Here is a tiny trained network, its code and every weight. The questions are about switching its units off for an input and a class, where a switched-off unit gives its printed mean instead of its output.

import numpy as np


def w(rows, s, z=0):
    codes = np.array(rows[::2]) - 128.0
    scale = np.full(codes.shape[1], s)
    scale[-1] = z or s
    return codes * scale


def f(y):
    return np.maximum(y, 0)


def log_softmax(a):
    a = a - a.max(-1, keepdims=True)
    return a - np.log(np.exp(a).sum(-1, keepdims=True))


def net(x, mask):
    res = np.array(x, float).reshape(1, 8) / 4 @ E
    y = f(res @ A[0][:, :-1].T + A[0][:, -1])
    res = res + np.where(mask, y, B[0][:, -1]) @ B[0][:, :-1]
    return log_softmax(res[-1] @ U[:, :-1].T + U[:, -1])


A, B = {}, {}
E = w([
[236,142,92,124,240],'x0',
[129,127,129,127,127],'x1',
[37,135,56,76,197],'x2',
[126,127,127,128,129],'x3',
[117,20,132,221,180],'x4',
[143,139,2,179,77],'x5',
[126,129,129,126,128],'x6',
[166,3,115,33,83],'x7',
],0.0069)
A[0] = w([
[18,136,115,81,172,119],'n1',
[159,115,225,88,208,77],'n2',
[160,119,31,113,87,79],'n3',
[133,45,120,163,176,132],'n4',
[181,130,93,33,117,100],'n5',
[175,164,146,157,91,189],'n6',
[132,50,85,228,155,248],'n7',
[143,73,138,39,106,85],'n8',
[236,119,100,91,243,55],'n9',
[102,42,136,154,103,179],'n10',
[164,146,41,136,124,83],'n11',
[144,56,91,54,111,80],'n12',
[218,147,178,144,100,57],'n13',
[175,181,130,59,56,213],'n14',
[11,100,187,130,50,92],'n15',
[136,83,120,100,113,2],'n16',
[102,114,115,93,165,98],'n17',
[184,53,104,98,90,131],'n18',
[214,107,218,152,19,105],'n19',
[112,105,162,134,42,20],'n20',
[130,87,26,171,38,156],'n21',
[135,169,12,210,83,90],'n22',
[254,145,127,153,175,104],'n23',
[66,131,36,55,160,127],'n24',
[97,135,216,67,163,82],'n25',
[165,96,168,192,38,73],'n26',
[119,81,158,142,167,134],'n27',
[121,153,155,186,139,101],'n28',
[159,51,110,68,49,48],'n29',
[89,207,143,211,95,182],'n30',
[204,188,204,164,100,110],'n31',
[176,180,90,67,112,133],'n32',
[90,130,196,100,161,100],'n33',
[111,214,94,30,111,185],'n34',
],0.0098,0.005)
B[0] = w([
[170,76,54,148,143,209],'n1',
[195,134,131,154,52,200],'n2',
[163,130,172,190,102,180],'n3',
[67,104,197,102,159,194],'n4',
[82,157,140,114,154,193],'n5',
[124,76,100,94,171,196],'n6',
[136,102,183,50,160,255],'n7',
[149,186,128,157,182,197],'n8',
[55,175,85,78,1,220],'n9',
[83,149,155,90,156,206],'n10',
[173,122,156,122,61,177],'n11',
[156,187,73,174,146,197],'n12',
[126,73,82,137,135,173],'n13',
[82,74,214,87,167,230],'n14',
[115,179,92,34,40,222],'n15',
[125,219,99,163,174,140],'n16',
[130,84,98,170,103,162],'n17',
[147,210,100,151,195,201],'n18',
[152,77,78,131,148,225],'n19',
[80,131,75,122,95,165],'n20',
[171,116,183,130,85,224],'n21',
[192,120,181,143,97,221],'n22',
[65,144,78,56,88,204],'n23',
[145,82,89,152,143,224],'n24',
[193,128,173,181,83,194],'n25',
[90,104,93,137,130,190],'n26',
[144,131,200,126,140,171],'n27',
[116,204,99,120,171,169],'n28',
[138,203,102,154,171,197],'n29',
[159,189,90,93,188,236],'n30',
[141,91,94,153,167,204],'n31',
[93,102,199,134,114,192],'n32',
[237,107,133,194,75,178],'n33',
[105,71,174,111,191,236],'n34',
],0.008,0.0081)
U = w([
[125,127,140,132,142,254],'0',
[79,105,205,119,176,124],'1',
[75,173,76,103,32,37],'2',
[156,245,97,184,209,20],'3',
[213,121,172,213,50,42],'4',
[121,113,131,143,143,189],'5',
[115,112,133,145,143,188],'6',
[119,18,28,184,154,42],'7',
],0.012,0.0091)

Each question gives the input, the list of numbers given to net, and the class t.
The units are the neurons (one row each of A and B). Each row of codes is followed by its name. A weight is (code - 128) times the scale printed after its matrix; where a second scale follows, it is the last column's (A, B and U).
mask holds one flag per neuron, in row order. A switched-off neuron (its flag False) gives its mean, the last column of its row in B, instead of its output. The means were averaged over made-up inputs and are rounded, as every weight is.
A unit's drop is (log p(t) with every unit on - log p(t) with that unit switched off) / (log p(t) with every unit on - log p(t) with every unit switched off).
The circuit of an input: a set's keep is (log p(t) with only the set's units on - log p(t) with every unit switched off) / (log p(t) with every unit on - log p(t) with every unit switched off). Starting from the 12 units with the biggest drops (on a tie, the unit counted first), units are removed one at a time, each time the one whose removal leaves the highest keep (on an exact tie, the one counted first), for as long as the keep stays at least 0.8.
units of the circuit, in order: the units of the circuit, biggest drop first
most important unit: the unit with the biggest drop
k most important neurons: the k neurons with the biggest drops, biggest first
input [4,-5,1,3,-4,-6,-5,-1], class 4: 3 most important neurons -> (n2 n25 n33)
input [-1,-2,-1,3,-2,7,0,5], class 4: most important unit -> n21
input [-5,2,-8,5,-8,-3,-8,-8], class 1: 3 most important neurons -> (n14 n34 n1)
input [-8,0,-7,8,3,6,-8,1], class 2: 3 most important neurons -> (n15 n20 n34)
input [-5,7,-4,-3,-7,7,-6,-7], class 0: 2 most important neurons -> (n30 n14)
input [5,0,-5,2,3,3,1,7], class 3: 2 most important neurons -> (n18 n29)
input [5,2,3,-4,-7,2,5,-6], class 1: units of the circuit, in order -> (n34 n32)
input [0,-6,6,-6,-8,7,1,-6], class 1: units of the circuit, in order -> (n34 n14)
input [3,-5,7,0,-2,3,4,8], class 3: units of the circuit, in order -> (n12 n18)
input [7,-4,6,0,5,-6,2,-7], class 2: units of the circuit, in order -> (n9 n23)
input [-4,-3,7,2,6,-7,6,4], class 4: units of the circuit, in order -> (n33 n25 n2)
input [-1,1,-5,-2,4,0,3,-1], class 7: units of the circuit, in order -> (n19 n26)
input [7,2,-6,7,0,0,6,-7], class 2: units of the circuit, in order -> (n23 n9)
input [-2,6,6,-6,8,8,5,-2], class 1: most important unit -> n7
input [6,-1,4,-4,-5,-7,-7,3], class 4: units of the circuit, in order -> (n2 n25)
input [7,-5,8,2,-4,-4,6,-2], class 7: 2 most important neurons -> (n1 n24)
input [7,-4,-2,-3,4,-4,-3,8], class 3: 3 most important neurons -> (n18 n8 n12)
input [7,-1,-5,3,-7,0,0,-5], class 1: units of the circuit, in order -> (n14 n32)
input [4,0,3,7,0,-6,3,7], class 3: 3 most important neurons -> (n8 n12 n18)
input [-8,-4,-1,-3,7,6,8,2], class 2: units of the circuit, in order -> (n15)
input [-6,2,-5,0,3,-3,-1,-5], class 2: 2 most important neurons -> (n15 n34)
input [8,5,-3,-5,4,-2,-5,2], class 2: 2 most important neurons -> (n9 n23)
input [3,0,-4,-2,0,1,4,7], class 3: units of the circuit, in order -> (n18 n29)
input [8,7,-8,-1,1,-2,-2,-2], class 2: units of the circuit, in order -> (n9 n23)
input [-1,-6,8,-2,-8,4,8,2], class 1: 2 most important neurons -> (n34 n14)
input [-6,-4,-2,-7,0,1,-1,8], class 3: 2 most important neurons -> (n29 n18)
input [6,-3,-7,-2,-8,-5,2,2], class 1: units of the circuit, in order -> (n14)
